Below are the code and all the weights of a small trained network. Each question names an input and a target symbol and asks about switching units off, where a switched-off unit gives its printed mean instead of its output.

import numpy as np


def w(rows, s, z=0):
    codes = np.array(rows[::2]) - 128.0
    scale = np.full(codes.shape[1], s)
    scale[-1] = z or s
    return codes * scale


def f(y):
    return np.maximum(y, 0)


def softmax(a):
    e = np.exp(a - a.max(-1, keepdims=True))
    return e / e.sum(-1, keepdims=True)


def log_softmax(a):
    a = a - a.max(-1, keepdims=True)
    return a - np.log(np.exp(a).sum(-1, keepdims=True))


def net(x, mask):
    ids = ['ΓΔΣΨζθμτφω'.index(c) for c in x.split()]
    T = len(ids)
    res = E[ids] + P[:T]
    u = 0
    for l in range(3):
        r = res
        for j in range(3):
            rows = slice(3 * j, 3 * j + 3)
            q, k, v = (r @ M[l][rows].T for M in (Q, K, V))
            z = softmax(np.where(np.tri(T) > 0, q @ k.T / 3**0.5, -1e9)) @ v
            o = O[l][rows]
            res = res + np.where(mask[u + j], z, o[:, -1]) @ o[:, :-1]
        u += 3
        y = f(res @ A[l][:, :-1].T + A[l][:, -1])
        res = res + np.where(mask[u : u + 8], y, B[l][:, -1]) @ B[l][:, :-1]
        u += 8
    return log_softmax(res[-1] @ U[:, :-1].T + U[:, -1])


Q, K, V, O, A, B = {}, {}, {}, {}, {}, {}
E = w([
[50,126,155,128],'Γ',
[103,55,132,10],'Δ',
[100,149,109,128],'Σ',
[76,148,150,123],'Ψ',
[148,186,27,70],'ζ',
[96,96,110,200],'θ',
[131,139,100,160],'μ',
[133,80,197,4],'τ',
[210,148,209,94],'φ',
[230,173,153,165],'ω',
],0.016)
P = w([
[50,166,253,227],'0',
[40,240,191,155],'1',
[62,224,168,136],'2',
[69,209,168,139],'3',
[97,198,148,132],'4',
[112,184,125,126],'5',
[129,149,129,126],'6',
[147,112,136,141],'7',
[161,72,155,151],'8',
[158,49,161,153],'9',
],0.0033)
Q[0] = w([
[177,195,133,92],'0.h0',
[229,132,184,105],'0.h0',
[191,81,202,131],'0.h0',
[124,108,93,145],'0.h1',
[179,176,188,151],'0.h1',
[56,182,96,127],'0.h1',
[195,142,46,134],'0.h2',
[125,184,209,130],'0.h2',
[202,140,9,149],'0.h2',
],0.012)
K[0] = w([
[190,183,125,62],'0.h0',
[200,121,136,116],'0.h0',
[173,50,170,119],'0.h0',
[84,131,95,143],'0.h1',
[153,100,218,74],'0.h1',
[150,201,150,197],'0.h1',
[26,147,88,104],'0.h2',
[147,130,231,61],'0.h2',
[3,127,38,120],'0.h2',
],0.012)
V[0] = w([
[68,137,30,136],'0.h0',
[136,104,117,120],'0.h0',
[141,98,201,22],'0.h0',
[130,86,183,173],'0.h1',
[96,129,186,143],'0.h1',
[64,170,71,237],'0.h1',
[91,114,58,138],'0.h2',
[152,195,173,139],'0.h2',
[253,181,224,37],'0.h2',
],0.0063)
O[0] = w([
[126,53,125,178,133],'0.h0',
[127,111,143,110,97],'0.h0',
[85,205,180,118,60],'0.h0',
[140,109,70,136,197],'0.h1',
[149,122,122,117,221],'0.h1',
[42,86,192,167,252],'0.h1',
[117,102,201,157,65],'0.h2',
[152,151,113,101,194],'0.h2',
[137,151,1,80,149],'0.h2',
],0.0065,0.0024)
A[0] = w([
[131,124,38,196,191],'0.n0',
[37,130,107,59,168],'0.n1',
[123,137,177,2,168],'0.n2',
[175,132,95,129,6],'0.n3',
[103,145,95,201,254],'0.n4',
[168,202,136,195,134],'0.n5',
[82,173,64,60,126],'0.n6',
[99,154,64,190,48],'0.n7',
],0.0075,0.0072)
B[0] = w([
[120,178,207,229,199],'0.n0',
[168,91,221,187,186],'0.n1',
[110,2,80,92,185],'0.n2',
[153,101,87,222,130],'0.n3',
[138,103,189,198,255],'0.n4',
[180,102,68,147,148],'0.n5',
[139,106,180,190,186],'0.n6',
[127,111,94,40,132],'0.n7',
],0.0076,0.0093)
Q[1] = w([
[113,152,120,106],'1.h0',
[203,141,91,148],'1.h0',
[126,121,92,150],'1.h0',
[196,118,150,217],'1.h1',
[175,74,155,197],'1.h1',
[151,9,132,147],'1.h1',
[110,88,73,152],'1.h2',
[178,172,145,141],'1.h2',
[122,40,113,114],'1.h2',
],0.011)
K[1] = w([
[153,108,164,174],'1.h0',
[183,135,81,88],'1.h0',
[110,110,163,95],'1.h0',
[255,68,63,127],'1.h1',
[215,88,53,87],'1.h1',
[175,135,35,24],'1.h1',
[181,155,153,124],'1.h2',
[16,154,159,177],'1.h2',
[249,243,89,85],'1.h2',
],0.0087)
V[1] = w([
[99,65,45,111],'1.h0',
[211,90,127,183],'1.h0',
[165,183,76,139],'1.h0',
[147,22,74,116],'1.h1',
[163,34,115,31],'1.h1',
[3,104,52,151],'1.h1',
[174,129,209,73],'1.h2',
[178,177,95,68],'1.h2',
[164,189,226,104],'1.h2',
],0.0064)
O[1] = w([
[44,159,87,138,76],'1.h0',
[145,141,128,38,205],'1.h0',
[115,201,174,156,61],'1.h0',
[75,131,13,96,190],'1.h1',
[96,82,3,104,211],'1.h1',
[8,126,184,82,48],'1.h1',
[155,68,159,129,140],'1.h2',
[114,76,197,141,2],'1.h2',
[149,111,187,70,154],'1.h2',
],0.0069,0.0088)
A[1] = w([
[213,201,179,131,221],'1.n0',
[178,169,122,127,40],'1.n1',
[1,65,191,139,119],'1.n2',
[99,211,138,83,2],'1.n3',
[90,171,78,122,50],'1.n4',
[121,107,85,81,84],'1.n5',
[92,156,81,132,23],'1.n6',
[173,230,141,62,155],'1.n7',
],0.0096,0.007)
B[1] = w([
[186,77,100,101,255],'1.n0',
[126,75,167,184,151],'1.n1',
[20,92,112,141,214],'1.n2',
[98,224,254,168,129],'1.n3',
[124,44,162,87,140],'1.n4',
[170,109,117,150,187],'1.n5',
[121,62,172,150,140],'1.n6',
[85,72,79,76,175],'1.n7',
],0.0097,0.0093)
Q[2] = w([
[143,134,197,127],'2.h0',
[255,82,38,51],'2.h0',
[115,194,97,160],'2.h0',
[170,134,68,209],'2.h1',
[160,173,93,199],'2.h1',
[72,168,43,104],'2.h1',
[63,72,202,82],'2.h2',
[77,116,146,85],'2.h2',
[136,141,189,117],'2.h2',
],0.009)
K[2] = w([
[156,130,200,171],'2.h0',
[118,253,102,73],'2.h0',
[194,45,133,83],'2.h0',
[183,8,107,29],'2.h1',
[125,10,150,125],'2.h1',
[48,2,110,129],'2.h1',
[19,152,255,222],'2.h2',
[66,120,175,147],'2.h2',
[122,197,171,158],'2.h2',
],0.0082)
V[2] = w([
[160,98,139,72],'2.h0',
[73,111,182,214],'2.h0',
[185,82,94,102],'2.h0',
[165,194,102,92],'2.h1',
[90,198,124,166],'2.h1',
[96,188,122,147],'2.h1',
[255,167,92,94],'2.h2',
[154,202,67,18],'2.h2',
[117,113,65,166],'2.h2',
],0.0074)
O[2] = w([
[140,202,188,67,160],'2.h0',
[56,128,170,174,116],'2.h0',
[158,139,104,1,198],'2.h0',
[168,60,126,178,93],'2.h1',
[172,160,62,183,1],'2.h1',
[159,175,111,180,25],'2.h1',
[192,52,119,179,180],'2.h2',
[110,8,73,153,109],'2.h2',
[97,139,141,100,164],'2.h2',
],0.0064,0.02)
A[2] = w([
[238,76,113,33,47],'2.n0',
[96,90,104,26,23],'2.n1',
[204,95,59,172,38],'2.n2',
[237,227,184,190,181],'2.n3',
[81,99,85,2,137],'2.n4',
[210,62,150,110,152],'2.n5',
[123,80,117,126,255],'2.n6',
[108,180,132,73,207],'2.n7',
],0.0082,0.0085)
B[2] = w([
[83,76,186,122,254],'2.n0',
[98,146,117,249,207],'2.n1',
[111,204,236,101,166],'2.n2',
[237,226,47,244,143],'2.n3',
[130,161,86,158,237],'2.n4',
[167,56,84,196,225],'2.n5',
[116,253,112,35,201],'2.n6',
[185,197,120,84,158],'2.n7',
],0.0068,0.033)
U = w([
[144,153,154,29,146],'Γ',
[58,108,178,56,55],'Δ',
[105,157,96,65,176],'Σ',
[68,108,97,171,84],'Ψ',
[187,176,124,56,195],'ζ',
[185,140,105,11,255],'θ',
[167,154,87,161,94],'μ',
[93,140,142,185,125],'τ',
[126,105,185,103,14],'φ',
[123,122,129,92,205],'ω',
],0.012,0.0092)

Each question gives the input, a string of symbols that net reads in full, and the target symbol t.
The units are the heads (3 rows each of Q, K, V and O) and the neurons (one row each of A and B). Each row of codes is followed by its name. A weight is (code - 128) times the scale printed after its matrix; where a second scale follows, it is the last column's (O, A, B and U).
mask holds one flag per unit, layer by layer, with each layer's heads first. A switched-off unit (its flag False) gives its mean, the last column of its rows in O or B, instead of its output. The means were averaged over made-up inputs and are rounded, as every weight is.
A unit's drop is (log p(t) with every unit on - log p(t) with that unit switched off) / (log p(t) with every unit on - log p(t) with every unit switched off).
The circuit of an input: a set's keep is (log p(t) with only the set's units on - log p(t) with every unit switched off) / (log p(t) with every unit on - log p(t) with every unit switched off). Starting from the 12 units with the biggest drops (on a tie, the unit counted first), units are removed one at a time, each time the one whose removal leaves the highest keep (on an exact tie, the one counted first), for as long as the keep stays at least 0.8.
units of the circuit, in order: the units of the circuit, biggest drop first
k most important neurons: the k neurons with the biggest drops, biggest first
top k neurons in layer l: the k neurons of layer l with the biggest drops, biggest first
which heads matter: for each layer, one digit per head in row order, 1 if its drop is at least 0.15 and else 0, layers parted by /
input θ Σ Δ Σ Γ, target Σ: units of the circuit, in order => (1.h1; 2.h2; 0.n2; 2.n0)
input θ Γ ζ θ θ Σ Γ θ τ Ψ, target Ψ: which heads matter => 000 / 010 / 001
input θ θ θ τ θ θ θ ω θ θ, target φ: 3 most important neurons => (0.n5; 0.n1; 0.n6)
input Σ Γ Γ τ θ Γ Γ θ ζ, target Ψ: units of the circuit, in order => (1.h1; 0.n2; 2.n1; 0.h2)
input Σ Γ μ μ θ θ Γ τ, target Ψ: units of the circuit, in order => (0.n2; 1.h1; 2.n1)
input θ ζ μ τ θ Σ, target Ψ: 3 most important neurons => (0.n2; 2.n1; 0.n0)
input Σ φ Σ Σ θ θ θ θ, target Δ: units of the circuit, in order => (0.h2; 2.n5; 1.n0; 2.h2)
input φ θ θ μ τ θ μ Γ φ, target Ψ: most important neuron => (0.n2)
input ω θ ω ζ τ μ Γ, target Ψ: which heads matter => 011 / 010 / 001
input φ θ θ Δ θ Γ, target θ: 3 most important neurons => (0.n2; 0.n0; 1.n2)
input Σ φ Σ θ, target θ: units of the circuit, in order => (2.h0; 1.n2; 0.h2)
input θ θ ζ μ, target μ: units of the circuit, in order => (2.h1; 2.n0)
input Ψ ω θ Δ, target Σ: 3 most important neurons => (0.n2; 2.n5; 1.n2)
input Σ θ θ, target τ: which heads matter => 010 / 010 / 111
input θ θ Ψ, target Γ: which heads matter => 011 / 110 / 111
input Γ Γ μ φ θ θ θ Σ τ φ, target Ψ: 4 most important neurons => (2.n1; 0.n2; 0.n6; 2.n0)
input θ Ψ θ θ Γ θ θ θ τ, target Ψ: which heads matter => 011 / 010 / 000
input φ θ θ θ μ, target θ: top 2 neurons in layer 2 => (2.n1; 2.n6)
input θ Σ μ θ φ θ θ θ, target Δ: 3 most important neurons => (2.n1; 2.n5; 2.n4)
input ζ Σ τ ω Γ θ θ θ ζ, target φ: which heads matter => 110 / 010 / 001
input μ τ Γ Γ τ ω Γ φ θ Σ, target θ: which heads matter => 001 / 010 / 100
input Γ ω θ τ Ψ, target Ψ: 3 most important neurons => (0.n2; 2.n1; 0.n0)
input θ Σ θ Σ ω Ψ Γ μ, target φ: which heads matter => 000 / 010 / 011
input θ θ Γ Ψ Σ Σ ζ Γ Γ, target Δ: which heads matter => 011 / 010 / 100
input ω τ φ Γ Σ θ, target θ: which heads matter => 000 / 000 / 100
input θ Γ ω, target φ: which heads matter => 000 / 010 / 000
input θ Γ Ψ, target Γ: top 4 neurons in layer 2 => (2.n1; 2.n0; 2.n5; 2.n7)
input τ θ Σ, target Ψ: 3 most important neurons => (0.n2; 2.n1; 1.n4)
input θ Γ Σ, target ζ: 2 most important neurons => (0.n2; 2.n3)
input θ ω ζ Γ τ ω Ψ, target φ: 3 most important neurons => (0.n5; 0.n6; 1.n0)
